Below is a small trained network, with its code and all its weights. Each question gives an input and a class and asks what happens when units are switched off, that is, made to give their printed mean instead of their output.

import numpy as np


def w(rows, s, z=0):
    codes = np.array(rows[::2]) - 128.0
    scale = np.full(codes.shape[1], s)
    scale[-1] = z or s
    return codes * scale


def norm(h):
    return h / np.sqrt((h * h).mean(-1, keepdims=True) + 1e-5)


def f(y):
    return np.maximum(y, 0)


def log_softmax(a):
    a = a - a.max(-1, keepdims=True)
    return a - np.log(np.exp(a).sum(-1, keepdims=True))


def net(x, mask):
    res = np.array(x, float).reshape(1, 5) / 4 @ E
    u = 0
    for l in range(2):
        y = f(norm(res) @ A[l][:, :-1].T + A[l][:, -1])
        res = res + np.where(mask[u : u + 4], y, B[l][:, -1]) @ B[l][:, :-1]
        u += 4
    return log_softmax(norm(res)[-1] @ U[:, :-1].T + U[:, -1])


A, B = {}, {}
E = w([
[211,176,118,157,74,142,154,170,184,180,131],'x0',
[133,90,178,208,174,154,143,110,218,205,155],'x1',
[98,138,156,254,146,80,175,170,167,167,22],'x2',
[110,126,130,121,120,146,176,220,148,219,149],'x3',
[200,105,202,70,151,142,231,106,137,37,117],'x4',
],0.0052)
A[0] = w([
[86,136,93,113,128,165,97,171,140,187,157,50],'L0N0',
[116,39,232,177,236,158,197,73,200,112,112,2],'L0N1',
[86,3,191,108,210,218,171,61,118,136,197,18],'L0N2',
[190,141,184,164,120,146,178,151,230,205,128,39],'L0N3',
],0.0056,0.0037)
B[0] = w([
[132,92,106,124,60,150,197,86,72,104,115,193],'L0N0',
[93,134,42,98,171,109,54,107,2,10,124,243],'L0N1',
[127,157,108,115,138,99,88,164,223,213,185,220],'L0N2',
[142,79,230,85,118,210,134,111,160,214,141,254],'L0N3',
],0.0076,0.0043)
A[1] = w([
[158,203,83,164,75,72,141,202,84,97,107,188],'L1N0',
[202,207,123,55,98,77,150,117,148,21,121,254],'L1N1',
[237,173,104,102,33,151,151,115,130,121,139,151],'L1N2',
[126,150,134,254,86,135,59,49,66,116,16,75],'L1N3',
],0.0057,0.00048)
B[1] = w([
[210,160,137,199,213,168,127,170,235,128,31,202],'L1N0',
[67,32,245,47,125,163,160,64,51,148,218,253],'L1N1',
[3,95,120,190,163,37,147,145,62,105,79,226],'L1N2',
[110,224,151,101,124,10,100,221,133,146,142,243],'L1N3',
],0.0056,0.0044)
U = w([
[159,109,176,160,91,186,151,144,218,252,162,254],'0',
[251,128,139,104,168,208,98,72,151,69,162,49],'1',
[90,231,49,185,148,33,38,175,115,112,112,177],'2',
[94,60,145,72,134,144,133,64,18,66,200,180],'3',
[202,156,65,189,106,169,191,108,147,65,136,9],'4',
[98,137,224,111,159,95,185,205,60,111,62,100],'5',
[122,141,3,208,80,171,204,208,102,150,74,38],'6',
[173,151,81,168,99,166,172,104,162,77,115,15],'7',
],0.011,0.0056)

Each question gives the input, the list of numbers given to net, and the class t.
The units are the neurons (one row each of A and B). Each row of codes is followed by its name. A weight is (code - 128) times the scale printed after its matrix; where a second scale follows, it is the last column's (A, B and U).
mask holds one flag per neuron, layer by layer. A switched-off neuron (its flag False) gives its mean, the last column of its row in B, instead of its output. The means were averaged over made-up inputs and are rounded, as every weight is.
A unit's drop is (log p(t) with every unit on - log p(t) with that unit switched off) / (log p(t) with every unit on - log p(t) with every unit switched off).
The circuit of an input: a set's keep is (log p(t) with only the set's units on - log p(t) with every unit switched off) / (log p(t) with every unit on - log p(t) with every unit switched off). Starting from all 8 units, units are removed one at a time, each time the one whose removal leaves the highest keep (on an exact tie, the one counted first), for as long as the keep stays at least 0.8.
units of the circuit, in order: the units of the circuit, biggest drop first
most important unit: the unit with the biggest drop
k most important neurons: the k neurons with the biggest drops, biggest first
top k neurons in layer l: the k neurons of layer l with the biggest drops, biggest first
drop of u: that unit's drop, to one decimal
input [3,-3,-2,2,-5], class 6: 2 most important neurons : [L0N1, L0N0]
input [-5,1,8,-6,5], class 2: units of the circuit, in order : [L1N3, L0N1]
input [-8,8,3,4,-7], class 2: units of the circuit, in order : [L0N3, L1N1]
input [-7,-3,4,5,5], class 3: 2 most important neurons : [L0N1, L1N3]
input [-5,6,2,4,4], class 3: units of the circuit, in order : [L0N1]
input [-5,3,-6,1,3], class 1: units of the circuit, in order : [L0N2, L1N2, L0N3]
input [8,-6,1,-8,4], class 5: top 3 neurons in layer 1 : [L1N0, L1N2, L1N3]
input [-8,8,-7,3,2], class 2: units of the circuit, in order : [L0N2, L0N1]
input [-2,5,-6,-4,-2], class 0: top 2 neurons in layer 0 : [L0N2, L0N1]
input [-7,1,1,1,-3], class 2: 2 most important neurons : [L0N3, L1N1]
input [6,-7,-4,8,1], class 5: top 2 neurons in layer 1 : [L1N2, L1N0]
input [7,-3,7,0,-3], class 0: 3 most important neurons : [L0N1, L0N3, L0N0]
input [4,-8,-3,-1,-2], class 5: top 3 neurons in layer 1 : [L1N0, L1N2, L1N1]
input [7,0,-7,2,-1], class 3: most important unit : L1N2
input [7,-2,-5,8,-3], class 6: units of the circuit, in order : [L1N2, L0N0]
input [3,-2,1,-1,5], class 3: 2 most important neurons : [L1N1, L1N3]
input [2,4,6,-5,1], class 2: top 2 neurons in layer 1 : [L1N3, L1N1]
input [2,6,7,0,2], class 5: 3 most important neurons : [L0N1, L0N3, L0N2]
input [-4,7,7,-5,5], class 3: 4 most important neurons : [L0N1, L1N0, L1N2, L0N3]
input [5,-4,3,5,3], class 0: units of the circuit, in order : [L0N3]
input [8,1,-8,1,2], class 3: 2 most important neurons : [L1N2, L0N2]
input [8,-4,-2,-7,-2], class 5: 2 most important neurons : [L1N1, L1N0]
input [-8,-1,-2,-4,-7], class 2: top 2 neurons in layer 1 : [L1N1, L1N3]
input [8,-4,4,2,4], class 0: 3 most important neurons : [L0N3, L0N1, L1N3]
input [-2,-3,1,6,-7], class 6: 2 most important neurons : [L0N0, L0N1]
input [-1,-5,3,5,-4], class 6: 2 most important neurons : [L0N1, L0N0]
input [-4,3,-4,1,2], class 2: most important unit : L0N2
input [-3,2,5,-5,6], class 3: top 2 neurons in layer 1 : [L1N1, L1N2]
input [-7,-1,0,-3,-4], class 2: top 2 neurons in layer 1 : [L1N1, L1N3]
input [-2,5,-6,3,-1], class 0: drop of L0N2 : 0.5
